Group and class of each row:
[ -3  -4  13  10  20 -16   6  -3 -31 -11   4   4  -7  19  -6  13 -18  -5
  -4  -5   2  -6  10  -4 -10 -14  -5 -16 -19 -30  -8  11  -4  15   5  -5
 -11 -21   6  -7   9  14 -11  -9  -9  -1  -4 -31  15  18  -2  24  18  36
  -5   5 -33] | A/Hd
[ 12   3  -1 -14  -6   3  26  47  -9  -8  -5  22  -9  18   6  -2 -18   0
  -1  -8   5  18  23 -13  -8   9  -4  18 -17   5  -1   2   7  12  -4  47
  -7   7  17  21  -3 -12 -12   7  -7   8  -9  -4 -10   3  -3  10   0 -19
  17  -3 -14] | P/Gh
[  0  -7   3 -20  11   1   5  42  -5   4 -10  13   1   1   2  -2 -15   1
 -11  -7   9  12   3  -4  -5  10  -1   1  -7   7   7  19  14  18   8  11
   8 -46  10  -2 -30  -3   3  19 -14 -18 -23 -28   3   9   2  41   5 -11
  16  -6 -30] | P/lf
[-10 -26   3   0  22  -2  11   7  24   2 -19 -23  21   8  -4  29 -13 -11
   6   0  18   0  25   2   4   1   0  -2   4 -14 -18  13   7  24  -1 -29
   9 -19  15  -5  -4  14  31 -21  27  -6 -21 -48  20  17  -2   1   1  23
 -14 -11 -42] | L/qc
[ -9  -6   4   4  14  -9   3  -2  -4   6  -1  14  10  12   2  12  -5   1
  -2   1  12   4  -6  -4 -13   7 -14 -19  -1 -13  -5  27   9  82  10  -7
   1 -23  11  -2  -2   9  16  63  15  -8  -6 -24  11   0  -7  22   0  -1
   4  -4 -40] | A/fg
[  2   2  20   7  21 -21   3  26 -18 -18   5  14   0  46   0   4  -1  11
  10 -26  11   9  15  -9   6  -8   7 -11  -9 -29 -11  21   8  21   1  21
  -6  -4   3  -2  13   5 -22  -2 -20 -10  -4 -18  -3   5 -11  25  -3   6
  -2  14 -40] | A/Hd
[  0  -5  15   1  26 -16  25   8 -10 -11 -13  24   3  13   4   8 -24   4
  -5 -23  12 -10  -2 -15 -13 -11  -3 -11   4 -27 -13   9  -3  26  14 -17
  -6 -29   7 -11  21  18   5 -18  -6 -11   6 -40   2  14   6  34  -1   0
  -5   6 -46] | A/Hd
[ 11   2   5  -1   6   2  -3  30 -28 -11 -12  16 -11   0   6 -17   6   9
  -9 -14  -7  10   1   3 -18  19   4  14 -12   5  -2  15   3  10  -2  24
   4 -24  -5  -1  -7 -11 -10  13 -34  -3  -1   7  -9   2  -9  30   0 -14
  22  -3  -6] | P/lf
[  4   9   0  -7 -16  11  17  40 -17  -3   1  18  -4   9   1 -28 -22  13
 -11 -17   0   8   4 -14  -7  14   5  11  -9   7   2   2   0  12  -5  31
 -82 -23   4   4  -3 -10 -26  26 -24  -2  -1  -3 -13   4   3  42  -1  -7
  15   6 -19] | P/lf
[  1   9   7  -6  -4  12   1  39 -15  -8   1  -1  -6   5   7 -14 -12   3
  -9 -14   0   7  10 -20   0   4   7  15 -13   5   0  13  36   9   4  39
   5 -34   1   2  -3  -3 -12  16 -15 -15   9 -19 -15   0  -4  37 -11  -9
  16  -4 -12] | P/lf
[-12 -16  11  -8  13 -24  -8 -12  -7  -4   7   2  17  14  -5  36 -19 -15
  -2  -9  21  59  21 -12   1  -4 -10   0 -18 -27  -5   4   7  22   8   5
 -12  -8  12  -5   5  14  12 -12  27   8  -9 -24  -3  18   1  11 -16  21
  -2   2 -32] | L/qc
[  9  10   8  -9  13  -9  -4  15 -32  -3  11  17 -11  20   0  -7  -2   3
   6  -8  10   4  11 -13  -2 -11  31  -5 -11 -14  -4   3   7  31  10   5
 -10  -8   8   9   0   1 -18   2   2   5   4 -15   7   0  19  22  -7   1
   4   2 -29] | A/fg
[ -5  -7  -9 -29  23 -11  -5   3   4   4  -6   3  16  -1  -2  26 -11 -12
  -2   3  16   5  10  -2  -9  -5 -12 -55  -8 -20  -7  11  -2  23   3  -7
   0 -17  10  -8  11   8  15 -17  20 -24 -12 -11   2   8  -6  14   1  18
  29  -2 -23] | L/Qj
[-10 -17  19  -1  14 -21  -7   9 -27 -18   5   0   2  11   1  28 -13  -1
   3 -23   5   5  37   1   1 -14 -14  -7 -21 -50 -10   6  15  -1   4  19
 -14  22  13 -11  26   5 -19 -16   5  15   2 -27 -12  18 -15   0 -16  22
 -10   4 -21] | L/qc
[-12 -13   0   7  32  -5 -15   1  -8 -26  -2  -1  16  -1  -3  31 -10 -17
  12  10  20   2  26  -9  -7 -16 -15 -14  -9 -23  -9   6   6   8   3 -21
 -12  17  -2   0  -1  22  -5 -17  38   2   8 -20  35  18  10   2  -4  15
 -22   4  23] | L/cg
[ -4  -1  19  -1  22 -19  -8  -9 -11  -3  -1  21 -11  31   6  20 -10  -7
  33 -14   4  10  30 -16   3 -11 -20 -12   1 -26  -8   7  12  25  -2  -5
 -19   7 -10   7  15   5 -20 -22  10  -4  13  -7   4  18   1   1 -10  12
  -5   8 -10] | L/cg
[  5   6 -20 -12  -3  -8  56  54  18  11  -1  21 -15  12  16  19 -17   3
 -16  -6  10  17  -2 -12  -7  20   3  23 -23  28  -7  -2 -18  31   1  52
  -2 -41  13   0  -8  -3   6  33  -8   2  -9  -8  -5   0  -5  23   1  -8
   8 -10 -31] | P/Gh
[-15  -2  17  10  25 -14   6  10  -7   2  14  71   1  17   6  29 -20   7
 -17 -19  15   7   4 -11  -5   1  -4  -4  -2 -34 -13   8   1  24   7  -3
 -13 -24   3  -7   8  16  -8  -2  -4  -9  -7 -22  11  11 -14  25  -3   7
   7  -7 -31] | A/dc
[  8  15   5 -13  19   7   4  -4 -19  -7   6  15 -13   7  -3 -14  -1   1
  13  -4  15  -4  10 -11  14 -16 -10 -11  -1 -10   4   8   9   6   6 -11
  -8  -8  -4 -15   6   3 -25 -17  -3  -5  -1  11  15   6   4  28 -15   4
  -9   7 -21] | A/fg
[  3   7  -3 -11  -5   4   4  40   0  -1  -4  14  -7  14   9  -1 -13  10
  -9  -2   0  65   1   7  -5   8  11  14 -14   9  -4   3  -6  18  -3  37
   0 -24   1  -1  -5  -8  -1  21 -28 -14 -14 -14  -5   9   0  23   1 -19
 -13 -10 -15] | P/Gh
[ 12  10   1  -3  -2  -1   4  45 -17  -8  -2  19 -18   6  -3 -23 -18   9
 -16 -18  -3  14   7  -2  -3   6 -36   4  -4   4  -6   6 -12   6   4  35
  -1 -32  -5   1  19  -5 -26  17 -33  -1  -1 -10 -11   5  -3  33   2 -18
  20  -7 -22] | P/lf
[-10 -13  11  -8  21  -9   0  -5  -1  -9   1  -5  23   7  -9  38 -11  -3
  11  -4  11   5  19  -2   8  -6  -2  -6   7 -35 -11  16  -1  12   7   1
   0   0  11 -18  14   6  18  -9  20   9  -9 -31   3  11 -10 -16 -13  15
 -10   0 -22] | L/qc
[  5  -2  13  -3  39 -19   5  16 -39 -17 -12  17  -1   9  -6   7  -1  -6
  -7 -16  15   5  16  -6  -5   2  -5 -10 -15 -22  -5  18   7  14  10  11
  -7 -27  11  -8  10   2 -23 -12 -10   4  -3 -35   1  16  -4  27  -8  12
  -6   5 -54] | A/Hd
[ -2  -9   7  -4  22 -11   2   8  -3  -6  -7   3  -1  16   0  30  -9 -21
  -5  -4  20  12  30  -3   0  -6  -8  -5 -18 -31 -32  12  10  18   8  14
 -14  -1  25  -4   7   6  -4 -10  14 -10  -6 -32   1  -1   2  16  -9  14
  -7   1 -25] | L/qc
[-16  -4  12  -8  29 -17  -7  -8  -8 -12  -1  -3  21  -1 -12  20  -5  -9
   1  10  18   1  31   5  -7 -13  -4   8  -8 -20 -18  18   7  17   2 -22
   0 -11   6  -5   9  11   3 -15  28  11 -31 -17   9  15   2  14 -13   8
 -12   2 -24] | L/cg
[-42  16   6  -9   2   5  -3  25 -15 -16  -1  12  -5  12  -1  -4   1   4
  -5   1   9  12  13  -4  -9   2  -2   9 -13  -2  11  -6   5   5   6  17
  -5   2   4   2  -5 -11 -10   1  -1   2   1   5  -2  10   3   4  -2  -6
  -1   2   1] | P/Lp
[ 10 -13   7   3  33 -15  10  -1  23  10  -7   7  17  12   4  14 -27   5
 -15 -12  21  -2 -24 -15  -4  -1   4 -10  -1  20  -9  19  14  38   7 -29
   7 -34  14 -13  -1  26   6  -8  -9   4 -11 -28   9  10  -1  21 -10   7
  10 -13 -52] | A/Hd
[-14 -15  -4 -10  24 -12  -9   2  19  25  -3  -8  18  -4  13  13  -5  -5
   2   7  24   8 -10 -14 -10  12  -7  -8  -7  15  -9  22   7  32   2 -17
   6 -34  17 -25  -4  14  22   1  34  -3  -3 -24  12  21  -8  21  -9   5
  -9   5 -18] | L/Qj
[ -6   0   5 -14  -1  -2   0  31 -29  -8   3  30 -12 -15   5 -15 -17   2
 -10  -6  -8  12  12  -4   3   6  13   3   0  -5  -8   8   4  15   1  26
   1 -31  -1  14   1  -6 -18  -1 -13  -4  -2  -4  -6   5  17  39   6  -9
  17  -1 -20] | P/lf
